Here is a tiny trained network, its code and every weight. The questions are about switching its units off for an input and a class, where a switched-off unit gives its printed mean instead of its output.

import numpy as np


def w(rows, s, z=0):
    codes = np.array(rows[::2]) - 128.0
    scale = np.full(codes.shape[1], s)
    scale[-1] = z or s
    return codes * scale


def f(y):
    return y / 2 * (1 + np.tanh(0.7978845608 * (y + 0.044715 * y**3)))


def log_softmax(a):
    a = a - a.max(-1, keepdims=True)
    return a - np.log(np.exp(a).sum(-1, keepdims=True))


def net(x, mask):
    res = np.array(x, float).reshape(1, 7) / 4 @ E
    y = f(res @ A[0][:, :-1].T + A[0][:, -1])
    res = res + np.where(mask, y, B[0][:, -1]) @ B[0][:, :-1]
    return log_softmax(res[-1] @ U[:, :-1].T + U[:, -1])


A, B = {}, {}
E = w([
[120,25,155,208,46,142,132,34,79,212,108],'x0',
[235,145,31,203,140,185,53,52,130,58,47],'x1',
[87,193,148,137,104,195,94,105,94,107,159],'x2',
[173,59,72,96,136,83,124,79,199,156,194],'x3',
[170,93,178,96,174,90,254,87,76,56,60],'x4',
[188,152,107,162,89,98,100,127,138,51,188],'x5',
[93,114,107,74,97,164,150,57,129,173,65],'x6',
],0.0094)
A[0] = w([
[173,113,112,191,72,208,87,95,93,98,117,255],'N0',
[117,27,155,56,152,110,191,114,141,189,117,193],'N1',
[154,101,125,188,112,66,136,170,141,70,192,176],'N2',
[64,115,124,147,120,59,164,254,150,102,178,169],'N3',
[128,182,106,99,209,116,175,197,161,32,133,183],'N4',
[159,199,129,102,201,122,143,141,139,23,96,154],'N5',
[107,122,198,187,63,149,164,78,59,113,126,173],'N6',
[127,23,128,113,125,101,161,41,170,138,85,98],'N7',
[107,94,21,198,100,207,115,138,162,121,136,144],'N8',
[133,100,173,153,95,132,116,117,112,56,117,221],'N9',
[118,59,84,125,159,134,133,119,191,151,108,193],'N10',
[188,182,145,130,162,67,167,219,149,69,200,179],'N11',
[38,148,178,70,105,181,143,182,106,161,103,151],'N12',
[42,116,221,103,77,149,152,177,118,215,128,150],'N13',
[150,169,92,53,209,112,134,132,127,17,97,132],'N14',
[147,48,139,174,72,130,147,8,85,133,76,165],'N15',
[141,177,18,155,148,129,63,116,181,169,151,162],'N16',
],0.0092,0.0043)
B[0] = w([
[195,127,72,237,51,118,102,83,133,145,108,225],'N0',
[132,140,94,35,190,117,208,173,148,127,174,237],'N1',
[173,82,144,71,49,101,98,143,121,152,121,193],'N2',
[108,89,242,134,130,126,124,132,101,146,180,226],'N3',
[129,170,206,133,201,196,87,201,56,61,91,234],'N4',
[167,150,99,127,250,213,92,137,88,110,52,222],'N5',
[116,99,114,213,149,91,154,105,34,197,107,206],'N6',
[180,96,87,85,98,116,231,150,133,88,116,203],'N7',
[90,120,76,160,66,119,78,99,197,118,121,189],'N8',
[155,37,181,159,175,118,80,100,87,151,72,172],'N9',
[151,172,128,72,82,166,140,170,168,107,174,178],'N10',
[134,27,254,95,104,167,75,148,104,113,145,233],'N11',
[103,193,102,228,225,92,166,172,146,143,165,228],'N12',
[24,143,102,188,225,39,162,91,196,160,213,254],'N13',
[171,160,99,146,186,219,113,238,79,124,49,217],'N14',
[192,78,29,64,85,79,168,65,45,150,104,240],'N15',
[145,154,87,171,55,216,89,203,252,109,134,204],'N16',
],0.0076,0.015)
U = w([
[150,161,86,153,65,171,73,128,216,135,121,212],'0',
[162,130,89,155,94,99,154,28,70,181,73,78],'1',
[160,130,75,7,131,118,205,120,144,140,127,143],'2',
[64,168,138,156,187,82,159,134,157,175,171,177],'3',
[138,81,220,91,101,113,121,139,125,129,168,7],'4',
[163,158,143,121,193,200,112,153,96,89,70,169],'5',
],0.011,0.002)

Each question gives the input, the list of numbers given to net, and the class t.
The units are the neurons (one row each of A and B). Each row of codes is followed by its name. A weight is (code - 128) times the scale printed after its matrix; where a second scale follows, it is the last column's (A, B and U).
mask holds one flag per neuron, in row order. A switched-off neuron (its flag False) gives its mean, the last column of its row in B, instead of its output. The means were averaged over made-up inputs and are rounded, as every weight is.
A unit's drop is (log p(t) with every unit on - log p(t) with that unit switched off) / (log p(t) with every unit on - log p(t) with every unit switched off).
The circuit of an input: a set's keep is (log p(t) with only the set's units on - log p(t) with every unit switched off) / (log p(t) with every unit on - log p(t) with every unit switched off). Starting from the 12 units with the biggest drops (on a tie, the unit counted first), units are removed one at a time, each time the one whose removal leaves the highest keep (on an exact tie, the one counted first), for as long as the keep stays at least 0.8.
units of the circuit, in order: the units of the circuit, biggest drop first
unit that matters most: the unit with the biggest drop
k most important neurons: the k neurons with the biggest drops, biggest first
drop when u is switched off: that unit's drop, to one decimal
input [0,7,-1,6,1,2,7], class 0: units of the circuit, in order => N16
input [-5,-6,-3,-5,-2,8,-7], class 4: 3 most important neurons => N11, N3, N2
input [-5,-2,-1,8,-1,-1,-8], class 4: 2 most important neurons => N11, N3
input [-6,-5,-3,6,3,0,4], class 5: 2 most important neurons => N4, N14
input [1,6,-2,-7,-1,8,-1], class 1: 2 most important neurons => N0, N9
input [-2,-3,-3,4,-1,-4,-3], class 4: units of the circuit, in order => N12, N3
input [6,4,-6,1,8,-6,-1], class 2: 2 most important neurons => N1, N7
input [5,-8,0,0,8,6,1], class 2: 3 most important neurons => N1, N15, N7
input [-8,-8,7,-6,-5,7,-6], class 4: 4 most important neurons => N11, N3, N2, N13
input [8,6,-6,8,-7,-5,4], class 0: 3 most important neurons => N16, N8, N0
input [0,7,-7,0,4,1,4], class 2: 2 most important neurons => N7, N6
input [-4,-8,2,4,-8,7,3], class 4: 2 most important neurons => N11, N3
input [-1,-7,-1,0,7,0,6], class 3: 2 most important neurons => N13, N12
input [-1,0,6,2,-4,7,-8], class 4: unit that matters most => N11
input [1,-1,-8,-7,-7,7,-4], class 4: 2 most important neurons => N3, N11
input [2,4,-7,-6,-2,7,-8], class 0: drop when N2 is switched off => 0.2
input [-1,2,6,0,-1,-5,8], class 1: drop when N16 is switched off => 0.1
input [-5,-3,6,7,-6,0,5], class 0: drop when N16 is switched off => 1.0
